Here is a tiny trained network, its code and every weight. The questions are about switching its units off for an input and a target symbol, where a switched-off unit gives its printed mean instead of its output.

import numpy as np


def w(rows, s, z=0):
    codes = np.array(rows[::2]) - 128.0
    scale = np.full(codes.shape[1], s)
    scale[-1] = z or s
    return codes * scale


def norm(h):
    return h / np.sqrt((h * h).mean(-1, keepdims=True) + 1e-5)


def f(y):
    return y / 2 * (1 + np.tanh(0.7978845608 * (y + 0.044715 * y**3)))


def softmax(a):
    e = np.exp(a - a.max(-1, keepdims=True))
    return e / e.sum(-1, keepdims=True)


def log_softmax(a):
    a = a - a.max(-1, keepdims=True)
    return a - np.log(np.exp(a).sum(-1, keepdims=True))


def net(x, mask):
    ids = ['αβγδεζηθλμξστφω'.index(c) for c in x.split()]
    T = len(ids)
    res = E[ids] + P[:T]
    u = 0
    for l in range(2):
        r = norm(res)
        for j in range(3):
            rows = slice(2 * j, 2 * j + 2)
            q, k, v = (r @ M[l][rows].T for M in (Q, K, V))
            z = softmax(np.where(np.tri(T) > 0, q @ k.T / 2**0.5, -1e9)) @ v
            o = O[l][rows]
            res = res + np.where(mask[u + j], z, o[:, -1]) @ o[:, :-1]
        u += 3
        y = f(norm(res) @ A[l][:, :-1].T + A[l][:, -1])
        res = res + np.where(mask[u : u + 12], y, B[l][:, -1]) @ B[l][:, :-1]
        u += 12
    return log_softmax(norm(res)[-1] @ U[:, :-1].T + U[:, -1])


Q, K, V, O, A, B = {}, {}, {}, {}, {}, {}
E = w([
[95,173,172,83,172],'α',
[149,96,150,157,157],'β',
[157,197,69,73,145],'γ',
[176,182,88,24,203],'δ',
[230,158,44,117,146],'ε',
[251,99,88,166,192],'ζ',
[158,113,190,33,183],'η',
[174,38,165,138,98],'θ',
[152,157,105,104,119],'λ',
[102,168,48,192,225],'μ',
[153,211,154,218,147],'ξ',
[88,69,188,150,81],'σ',
[123,77,105,196,102],'τ',
[73,127,191,141,174],'φ',
[206,92,146,60,169],'ω',
],0.019)
P = w([
[136,45,39,55,4],'0',
[168,59,72,63,30],'1',
[186,81,98,69,67],'2',
[194,90,117,76,97],'3',
[204,111,121,88,112],'4',
[200,121,138,92,133],'5',
[203,138,141,104,153],'6',
[201,152,144,105,176],'7',
[202,159,147,115,191],'8',
[202,165,166,115,202],'9',
[207,184,160,121,208],'10',
[215,192,170,120,221],'11',
[202,205,172,128,232],'12',
[213,222,169,123,240],'13',
],0.004)
Q[0] = w([
[222,165,152,2,251],'L0H0',
[167,185,147,173,34],'L0H0',
[194,75,167,49,166],'L0H1',
[130,184,108,159,180],'L0H1',
[162,204,147,89,220],'L0H2',
[28,167,226,108,96],'L0H2',
],0.0083)
K[0] = w([
[243,254,199,176,122],'L0H0',
[205,74,79,79,136],'L0H0',
[111,239,151,198,172],'L0H1',
[136,181,162,46,142],'L0H1',
[216,231,232,137,198],'L0H2',
[38,142,193,92,106],'L0H2',
],0.0079)
V[0] = w([
[142,203,161,247,101],'L0H0',
[182,215,175,93,85],'L0H0',
[177,130,99,119,138],'L0H1',
[83,25,50,118,127],'L0H1',
[49,138,27,53,81],'L0H2',
[197,223,89,91,254],'L0H2',
],0.0048)
O[0] = w([
[192,142,246,253,150,133],'L0H0',
[158,127,73,112,40,162],'L0H0',
[184,125,134,125,94,161],'L0H1',
[100,67,67,90,112,103],'L0H1',
[123,166,184,119,91,84],'L0H2',
[107,42,146,78,116,255],'L0H2',
],0.0073,0.005)
A[0] = w([
[99,175,130,236,67,120],'L0N0',
[179,142,80,149,121,73],'L0N1',
[127,120,106,79,215,164],'L0N2',
[67,104,252,84,125,255],'L0N3',
[134,172,99,45,44,112],'L0N4',
[176,105,210,97,182,163],'L0N5',
[2,59,130,60,96,77],'L0N6',
[59,139,68,183,147,167],'L0N7',
[184,89,66,171,59,150],'L0N8',
[74,56,96,147,5,166],'L0N9',
[5,16,103,151,121,54],'L0N10',
[158,200,114,109,104,144],'L0N11',
],0.0078,0.0028)
B[0] = w([
[138,148,131,26,206,150],'L0N0',
[126,83,144,161,152,156],'L0N1',
[154,106,136,44,39,247],'L0N2',
[81,157,133,194,154,226],'L0N3',
[186,170,196,148,91,179],'L0N4',
[74,77,71,117,129,252],'L0N5',
[133,190,78,209,100,150],'L0N6',
[187,80,148,2,134,160],'L0N7',
[55,123,143,170,183,193],'L0N8',
[176,69,153,223,142,151],'L0N9',
[97,102,124,194,177,149],'L0N10',
[168,69,194,132,123,156],'L0N11',
],0.0073,0.0044)
Q[1] = w([
[28,59,180,126,35],'L1H0',
[123,114,129,127,95],'L1H0',
[50,250,136,129,75],'L1H1',
[193,222,124,125,63],'L1H1',
[142,246,90,95,132],'L1H2',
[127,94,241,138,165],'L1H2',
],0.012)
K[1] = w([
[143,144,26,137,127],'L1H0',
[155,207,83,123,82],'L1H0',
[59,206,130,113,37],'L1H1',
[192,133,191,80,3],'L1H1',
[111,113,51,96,50],'L1H2',
[151,138,202,84,179],'L1H2',
],0.011)
V[1] = w([
[127,192,70,109,159],'L1H0',
[130,88,254,77,148],'L1H0',
[164,125,217,113,144],'L1H1',
[110,33,161,88,174],'L1H1',
[97,90,105,152,70],'L1H2',
[192,81,196,146,155],'L1H2',
],0.01)
O[1] = w([
[121,138,61,130,126,113],'L1H0',
[37,63,255,4,114,188],'L1H0',
[43,42,60,221,72,138],'L1H1',
[103,136,110,114,21,254],'L1H1',
[14,49,70,168,49,76],'L1H2',
[153,139,133,108,136,205],'L1H2',
],0.0055,0.0051)
A[1] = w([
[120,110,117,79,112,139],'L1N0',
[186,212,83,116,117,77],'L1N1',
[218,137,247,143,209,182],'L1N2',
[36,106,60,161,55,2],'L1N3',
[109,201,139,132,182,47],'L1N4',
[105,173,122,85,131,145],'L1N5',
[136,126,172,116,245,145],'L1N6',
[42,132,156,163,132,47],'L1N7',
[113,173,129,103,42,143],'L1N8',
[124,53,91,136,157,117],'L1N9',
[212,134,145,142,196,104],'L1N10',
[154,120,122,137,250,239],'L1N11',
],0.013,0.0033)
B[1] = w([
[145,145,146,197,118,175],'L1N0',
[78,153,172,155,116,157],'L1N1',
[161,87,202,2,178,255],'L1N2',
[151,214,122,155,145,138],'L1N3',
[148,94,82,77,128,149],'L1N4',
[80,122,218,120,138,162],'L1N5',
[220,105,181,81,119,218],'L1N6',
[191,149,111,114,156,149],'L1N7',
[123,116,146,192,180,148],'L1N8',
[54,168,87,141,108,177],'L1N9',
[173,166,145,116,186,196],'L1N10',
[131,89,178,59,138,231],'L1N11',
],0.0098,0.0093)
U = w([
[22,173,188,125,175,131],'α',
[92,174,91,126,111,254],'β',
[142,203,203,157,62,133],'γ',
[125,209,122,45,30,108],'δ',
[215,172,87,126,87,161],'ε',
[149,67,37,100,152,124],'ζ',
[56,74,206,110,29,77],'η',
[111,67,129,170,72,216],'θ',
[194,60,188,174,43,86],'λ',
[39,127,72,31,140,123],'μ',
[162,116,145,137,158,46],'ξ',
[132,111,162,206,181,161],'σ',
[57,18,133,132,175,98],'τ',
[114,183,101,119,228,136],'φ',
[153,60,97,88,7,82],'ω',
],0.016,0.0086)

Each question gives the input, a string of symbols that net reads in full, and the target symbol t.
The units are the heads (2 rows each of Q, K, V and O) and the neurons (one row each of A and B). Each row of codes is followed by its name. A weight is (code - 128) times the scale printed after its matrix; where a second scale follows, it is the last column's (O, A, B and U).
mask holds one flag per unit, layer by layer, with each layer's heads first. A switched-off unit (its flag False) gives its mean, the last column of its rows in O or B, instead of its output. The means were averaged over made-up inputs and are rounded, as every weight is.
A unit's drop is (log p(t) with every unit on - log p(t) with that unit switched off) / (log p(t) with every unit on - log p(t) with every unit switched off).
most important unit: the unit with the biggest drop
k most important neurons: the k neurons with the biggest drops, biggest first
top k neurons in layer l: the k neurons of layer l with the biggest drops, biggest first
heads that matter: for each layer, one digit per head in row order, 1 if its drop is at least 0.15 and else 0, layers parted by /
drop when u is switched off: that unit's drop, to one decimal
input φ δ λ μ η θ, target θ: heads that matter : 000 / 000
input α γ δ ω μ τ, target τ: heads that matter : 011 / 011
input α μ ζ γ ε τ τ α λ φ, target φ: heads that matter : 000 / 100
input δ θ γ μ η ζ ω β η σ, target σ: 2 most important neurons : [L0N9 L0N7]
input θ τ μ ω α, target α: most important unit : L0N2
input ζ λ τ η, target η: top 3 neurons in layer 1 : [L1N2 L1N6 L1N0]
input μ γ δ ω, target ω: heads that matter : 100 / 000
input α η λ, target λ: 3 most important neurons : [L0N4 L0N11 L0N3]
input α ε η β δ δ φ, target φ: 2 most important neurons : [L1N7 L0N5]
input φ τ η ζ α, target α: top 4 neurons in layer 1 : [L1N5 L1N2 L1N8 L1N11]
input α μ δ ζ, target ζ: 2 most important neurons : [L0N6 L1N2]
input μ γ τ, target τ: 2 most important neurons : [L0N9 L0N7]
input ω μ ε σ δ α τ λ η δ μ γ γ, target γ: top 2 neurons in layer 1 : [L1N11 L1N2]
input γ μ γ δ δ λ η, target η: 2 most important neurons : [L0N7 L1N2]
input α μ τ ζ μ, target μ: 3 most important neurons : [L0N2 L0N7 L0N6]
input ζ θ σ γ, target γ: top neuron in layer 1 : [L1N1]
input ω σ ε, target ε: 2 most important neurons : [L1N2 L0N5]
input δ ζ μ ε β, target β: 2 most important neurons : [L0N7 L1N3]
input η σ ζ δ δ σ η θ, target θ: 2 most important neurons : [L1N2 L0N9]
input σ τ θ δ δ δ μ α ε η β, target β: most important unit : L0N5
input σ σ δ β λ, target λ: top 2 neurons in layer 0 : [L0N4 L0N5]
input ε ζ μ φ μ δ, target δ: top 2 neurons in layer 0 : [L0N2 L0N3]
input α δ γ ε τ φ β λ ζ ω, target ω: 2 most important neurons : [L1N2 L0N5]
input λ ε μ σ, target σ: top 2 neurons in layer 0 : [L0N9 L0N7]
input φ τ μ, target μ: drop when L0N2 is switched off : 0.2
input δ μ η ζ, target ζ: drop when L1N2 is switched off : 0.3
input ζ α δ, target δ: most important neuron : [L1N2]
input ζ β α ε, target ε: drop when L1H2 is switched off : 0.4
